Here is a tiny trained network, its code and every weight. The questions are about switching its units off for an input and a class, where a switched-off unit gives its printed mean instead of its output.

import numpy as np


def w(rows, s, z=0):
    codes = np.array(rows[::2]) - 128.0
    scale = np.full(codes.shape[1], s)
    scale[-1] = z or s
    return codes * scale


def f(y):
    return np.maximum(y, 0)


def log_softmax(a):
    a = a - a.max(-1, keepdims=True)
    return a - np.log(np.exp(a).sum(-1, keepdims=True))


def net(x, mask):
    res = np.array(x, float).reshape(1, 8) / 4 @ E
    y = f(res @ A[0][:, :-1].T + A[0][:, -1])
    res = res + np.where(mask, y, B[0][:, -1]) @ B[0][:, :-1]
    return log_softmax(res[-1] @ U[:, :-1].T + U[:, -1])


A, B = {}, {}
E = w([
[119,74,120,126,145,76,155,178],'x0',
[164,124,236,149,203,86,188,34],'x1',
[146,225,121,76,87,152,162,95],'x2',
[121,164,137,180,54,225,172,103],'x3',
[174,80,98,3,204,184,53,139],'x4',
[121,144,129,189,246,38,130,142],'x5',
[19,227,132,114,230,193,60,156],'x6',
[27,39,108,141,135,182,183,74],'x7',
],0.0054)
A[0] = w([
[176,71,53,165,111,35,116,189,254],'n0',
[184,179,169,144,139,105,73,197,127],'n1',
[67,216,124,194,175,92,172,126,147],'n2',
[204,162,187,182,205,120,71,106,136],'n3',
[70,107,167,202,226,117,84,182,248],'n4',
[118,99,149,69,184,148,123,78,164],'n5',
[168,102,205,131,67,130,159,86,212],'n6',
[111,116,31,156,56,218,100,161,183],'n7',
[66,48,136,206,180,86,149,174,157],'n8',
[158,160,165,156,64,108,226,77,163],'n9',
[189,105,159,95,173,81,91,128,203],'n10',
[72,120,64,90,50,175,110,134,155],'n11',
[153,91,174,171,109,72,220,112,125],'n12',
[174,200,135,130,114,100,2,195,177],'n13',
[102,136,69,98,72,185,115,154,164],'n14',
[143,143,183,143,57,101,200,97,137],'n15',
],0.0071,0.0029)
B[0] = w([
[146,116,149,40,198,71,33,199,255],'n0',
[122,82,58,79,150,149,201,175,198],'n1',
[64,179,140,181,15,79,136,40,223],'n2',
[46,155,80,94,61,184,192,121,216],'n3',
[48,166,154,70,66,149,103,118,250],'n4',
[163,174,171,195,121,120,68,100,192],'n5',
[167,198,166,191,49,65,130,72,235],'n6',
[11,81,46,90,97,228,212,158,237],'n7',
[35,162,222,43,121,133,10,134,214],'n8',
[152,190,171,215,33,80,114,29,248],'n9',
[150,146,61,103,104,86,160,118,222],'n10',
[51,35,90,77,182,255,171,177,214],'n11',
[74,161,200,59,89,77,37,133,231],'n12',
[56,28,25,5,215,206,182,208,235],'n13',
[40,77,90,97,142,228,147,140,208],'n14',
[193,218,195,169,55,41,74,61,224],'n15',
],0.0062,0.0061)
U = w([
[193,101,180,254,190,227,180,104,4],'0',
[67,86,89,44,206,189,117,207,193],'1',
[233,78,60,128,189,53,111,180,61],'2',
[132,194,232,171,90,57,55,73,117],'3',
[108,146,60,210,73,159,228,103,171],'4',
],0.0081,0.0044)

Each question gives the input, the list of numbers given to net, and the class t.
The units are the neurons (one row each of A and B). Each row of codes is followed by its name. A weight is (code - 128) times the scale printed after its matrix; where a second scale follows, it is the last column's (A, B and U).
mask holds one flag per neuron, in row order. A switched-off neuron (its flag False) gives its mean, the last column of its row in B, instead of its output. The means were averaged over made-up inputs and are rounded, as every weight is.
A unit's drop is (log p(t) with every unit on - log p(t) with that unit switched off) / (log p(t) with every unit on - log p(t) with every unit switched off).
The circuit of an input: a set's keep is (log p(t) with only the set's units on - log p(t) with every unit switched off) / (log p(t) with every unit on - log p(t) with every unit switched off). Starting from the 12 units with the biggest drops (on a tie, the unit counted first), units are removed one at a time, each time the one whose removal leaves the highest keep (on an exact tie, the one counted first), for as long as the keep stays at least 0.8.
circuit, biggest first: the units of the circuit, biggest drop first
top k neurons: the k neurons with the biggest drops, biggest first
drop of u: that unit's drop, to one decimal
input [-1,8,2,-6,-3,6,6,-5], class 4: circuit, biggest first -> [n3, n0]
input [-7,-8,-5,6,-7,8,3,3], class 1: top 3 neurons -> [n8, n9, n6]
input [7,-6,8,-5,-6,-3,-7,4], class 3: circuit, biggest first -> [n15, n0]
input [2,4,6,-7,2,7,1,2], class 3: circuit, biggest first -> [n13]
input [-3,0,1,-6,1,3,-6,3], class 2: top 3 neurons -> [n2, n9, n4]
input [-3,-1,-7,-7,-6,-6,-3,6], class 3: circuit, biggest first -> [n13, n8]
input [1,-5,-6,-3,-4,-6,-8,-6], class 1: top 2 neurons -> [n0, n7]
input [-5,-5,2,4,-3,-4,1,-4], class 1: circuit, biggest first -> [n11, n13]
input [-2,-6,2,6,-7,-1,8,-4], class 1: top 2 neurons -> [n13, n11]
input [4,-3,7,-7,-1,4,-7,0], class 2: top 3 neurons -> [n0, n2, n4]
input [-8,0,3,-1,-7,2,8,-5], class 4: top 2 neurons -> [n2, n0]
input [7,7,7,5,3,-4,2,8], class 3: drop of n13 -> 0.1
input [0,-7,3,6,-4,2,4,-7], class 1: drop of n13 -> 0.2
input [7,-6,-2,2,-6,-8,1,5], class 1: circuit, biggest first -> [n11]
input [0,2,-5,-6,5,0,-6,6], class 3: drop of n9 -> -0.2
